Here is a tiny trained network, its code and every weight. The questions are about switching its units off for an input and a target symbol, where a switched-off unit gives its printed mean instead of its output.

import numpy as np


def w(rows, s, z=0):
    codes = np.array(rows[::2]) - 128.0
    scale = np.full(codes.shape[1], s)
    scale[-1] = z or s
    return codes * scale


def softmax(a):
    e = np.exp(a - a.max(-1, keepdims=True))
    return e / e.sum(-1, keepdims=True)


def log_softmax(a):
    a = a - a.max(-1, keepdims=True)
    return a - np.log(np.exp(a).sum(-1, keepdims=True))


def net(x, mask):
    ids = ['αβδεζηθλμξπστφψω'.index(c) for c in x.split()]
    T = len(ids)
    res = E[ids] + P[:T]
    u = 0
    for l in range(3):
        r = res
        for j in range(2):
            rows = slice(4 * j, 4 * j + 4)
            q, k, v = (r @ M[l][rows].T for M in (Q, K, V))
            z = softmax(np.where(np.tri(T) > 0, q @ k.T / 4**0.5, -1e9)) @ v
            o = O[l][rows]
            res = res + np.where(mask[u + j], z, o[:, -1]) @ o[:, :-1]
        u += 2
    return log_softmax(res[-1] @ U[:, :-1].T + U[:, -1])


Q, K, V, O = {}, {}, {}, {}
E = w([
[184,146,175],'α',
[254,74,182],'β',
[145,173,100],'δ',
[209,101,179],'ε',
[67,106,110],'ζ',
[118,38,122],'η',
[57,124,194],'θ',
[102,144,113],'λ',
[147,52,135],'μ',
[76,158,122],'ξ',
[75,156,108],'π',
[167,179,61],'σ',
[73,132,144],'τ',
[62,31,121],'φ',
[206,60,176],'ψ',
[139,106,103],'ω',
],0.014)
P = w([
[6,252,231],'0',
[159,150,141],'1',
[171,153,130],'2',
[194,162,113],'3',
[168,140,109],'4',
[153,119,72],'5',
],0.004)
Q[0] = w([
[171,101,110],'0.h1',
[112,158,136],'0.h1',
[89,220,164],'0.h1',
[116,140,69],'0.h1',
[146,144,131],'0.h2',
[124,63,153],'0.h2',
[255,120,93],'0.h2',
[156,153,166],'0.h2',
],0.014)
K[0] = w([
[96,101,127],'0.h1',
[112,195,116],'0.h1',
[158,217,124],'0.h1',
[48,166,46],'0.h1',
[112,105,218],'0.h2',
[177,130,110],'0.h2',
[124,26,246],'0.h2',
[115,62,204],'0.h2',
],0.012)
V[0] = w([
[98,35,35],'0.h1',
[176,141,55],'0.h1',
[82,17,109],'0.h1',
[164,182,195],'0.h1',
[67,126,238],'0.h2',
[150,66,162],'0.h2',
[120,248,155],'0.h2',
[206,128,254],'0.h2',
],0.0064)
O[0] = w([
[60,141,253,33],'0.h1',
[104,170,144,168],'0.h1',
[84,79,220,10],'0.h1',
[192,132,113,196],'0.h1',
[108,91,63,150],'0.h2',
[120,104,153,129],'0.h2',
[189,124,50,203],'0.h2',
[66,68,59,254],'0.h2',
],0.0066,0.003)
Q[1] = w([
[123,98,181],'1.h1',
[194,17,148],'1.h1',
[163,5,126],'1.h1',
[123,87,112],'1.h1',
[117,65,179],'1.h2',
[179,126,172],'1.h2',
[177,39,160],'1.h2',
[179,188,170],'1.h2',
],0.014)
K[1] = w([
[127,43,71],'1.h1',
[81,88,192],'1.h1',
[101,32,164],'1.h1',
[179,116,94],'1.h1',
[125,54,175],'1.h2',
[124,64,252],'1.h2',
[208,88,120],'1.h2',
[101,96,120],'1.h2',
],0.013)
V[1] = w([
[173,40,105],'1.h1',
[89,52,87],'1.h1',
[159,144,141],'1.h1',
[97,166,117],'1.h1',
[76,150,128],'1.h2',
[62,90,53],'1.h2',
[67,83,10],'1.h2',
[243,153,139],'1.h2',
],0.012)
O[1] = w([
[254,50,128,162],'1.h1',
[169,110,174,106],'1.h1',
[132,151,80,151],'1.h1',
[101,147,157,133],'1.h1',
[71,209,171,83],'1.h2',
[108,182,213,152],'1.h2',
[143,206,230,222],'1.h2',
[100,70,64,255],'1.h2',
],0.0078)
Q[2] = w([
[222,202,86],'2.h1',
[158,94,124],'2.h1',
[190,2,200],'2.h1',
[82,155,188],'2.h1',
[189,191,32],'2.h2',
[87,185,109],'2.h2',
[78,189,101],'2.h2',
[102,183,196],'2.h2',
],0.0095)
K[2] = w([
[103,163,149],'2.h1',
[252,116,132],'2.h1',
[239,2,107],'2.h1',
[107,133,138],'2.h1',
[133,106,33],'2.h2',
[90,145,225],'2.h2',
[103,151,143],'2.h2',
[174,57,208],'2.h2',
],0.0095)
V[2] = w([
[148,83,2],'2.h1',
[6,80,107],'2.h1',
[135,185,100],'2.h1',
[200,148,205],'2.h1',
[162,121,87],'2.h2',
[70,73,150],'2.h2',
[149,168,58],'2.h2',
[187,207,136],'2.h2',
],0.0079)
O[2] = w([
[136,254,55,254],'2.h1',
[88,111,45,46],'2.h1',
[200,175,121,162],'2.h1',
[126,132,209,118],'2.h1',
[97,179,196,200],'2.h2',
[67,134,59,48],'2.h2',
[109,85,179,235],'2.h2',
[183,119,181,178],'2.h2',
],0.0061,0.0082)
U = w([
[216,197,153,201],'α',
[186,41,55,177],'β',
[122,224,110,222],'δ',
[198,115,116,96],'ε',
[141,220,215,87],'ζ',
[161,72,231,10],'η',
[140,206,194,3],'θ',
[79,141,120,96],'λ',
[105,28,144,159],'μ',
[21,217,2,99],'ξ',
[103,231,202,115],'π',
[148,131,144,158],'σ',
[114,168,179,97],'τ',
[37,15,153,250],'φ',
[192,45,160,170],'ψ',
[130,158,127,122],'ω',
],0.0074,0.0061)

Each question gives the input, a string of symbols that net reads in full, and the target symbol t.
The units are the heads (4 rows each of Q, K, V and O). Each row of codes is followed by its name. A weight is (code - 128) times the scale printed after its matrix; where a second scale follows, it is the last column's (O and U).
mask holds one flag per head, layer by layer. A switched-off head (its flag False) gives its mean, the last column of its rows in O, instead of its output. The means were averaged over made-up inputs and are rounded, as every weight is.
A unit's drop is (log p(t) with every unit on - log p(t) with that unit switched off) / (log p(t) with every unit on - log p(t) with every unit switched off).
The circuit of an input: a set's keep is (log p(t) with only the set's units on - log p(t) with every unit switched off) / (log p(t) with every unit on - log p(t) with every unit switched off). Starting from all 6 units, units are removed one at a time, each time the one whose removal leaves the highest keep (on an exact tie, the one counted first), for as long as the keep stays at least 0.8.
units of the circuit, in order: the units of the circuit, biggest drop first
most important unit: the unit with the biggest drop
heads that matter: for each layer, one digit per head in row order, 1 if its drop is at least 0.15 and else 0, layers parted by /
drop when u is switched off: that unit's drop, to one decimal
input σ δ α σ θ, target ξ: most important unit : 0.h2
input φ φ β δ, target φ: heads that matter : 10 / 01 / 10
input φ σ ψ τ, target φ: units of the circuit, in order : [2.h1, 1.h2, 0.h1]
input σ ψ δ δ β τ, target ξ: units of the circuit, in order : [0.h2, 1.h1, 2.h1, 1.h2]
input β α σ σ, target ζ: heads that matter : 01 / 01 / 10
input δ δ δ φ, target φ: units of the circuit, in order : [0.h1, 1.h1, 2.h1]
input σ β β τ δ, target ξ: units of the circuit, in order : [0.h2, 1.h1, 1.h2, 2.h1]
input θ θ σ α δ δ, target η: units of the circuit, in order : [1.h2, 2.h1, 0.h2]
input σ σ δ α λ, target ξ: units of the circuit, in order : [0.h2, 1.h2, 1.h1, 2.h1]
input β σ δ, target ζ: units of the circuit, in order : [1.h2, 0.h2, 2.h1]
input σ φ σ λ, target ξ: units of the circuit, in order : [1.h1, 0.h2, 2.h1, 1.h2]
input θ σ ξ, target η: units of the circuit, in order : [2.h1, 1.h2, 0.h2]
input σ φ φ, target φ: heads that matter : 11 / 10 / 11
input σ α λ ψ δ δ, target ξ: most important unit : 0.h2
input σ α σ, target ξ: units of the circuit, in order : [0.h2, 1.h1, 1.h2, 2.h1]
input σ δ μ τ σ ξ, target ξ: units of the circuit, in order : [0.h2, 1.h1, 2.h1, 1.h2]
input σ σ θ, target ξ: units of the circuit, in order : [1.h1, 0.h2, 1.h2, 2.h1]
input σ δ σ σ, target ξ: drop when 2.h1 is switched off : 0.4
input φ σ σ, target φ: drop when 2.h1 is switched off : 1.1
input σ ξ δ ε ξ, target ξ: drop when 2.h1 is switched off : 0.3
input φ σ σ ξ, target φ: most important unit : 2.h1
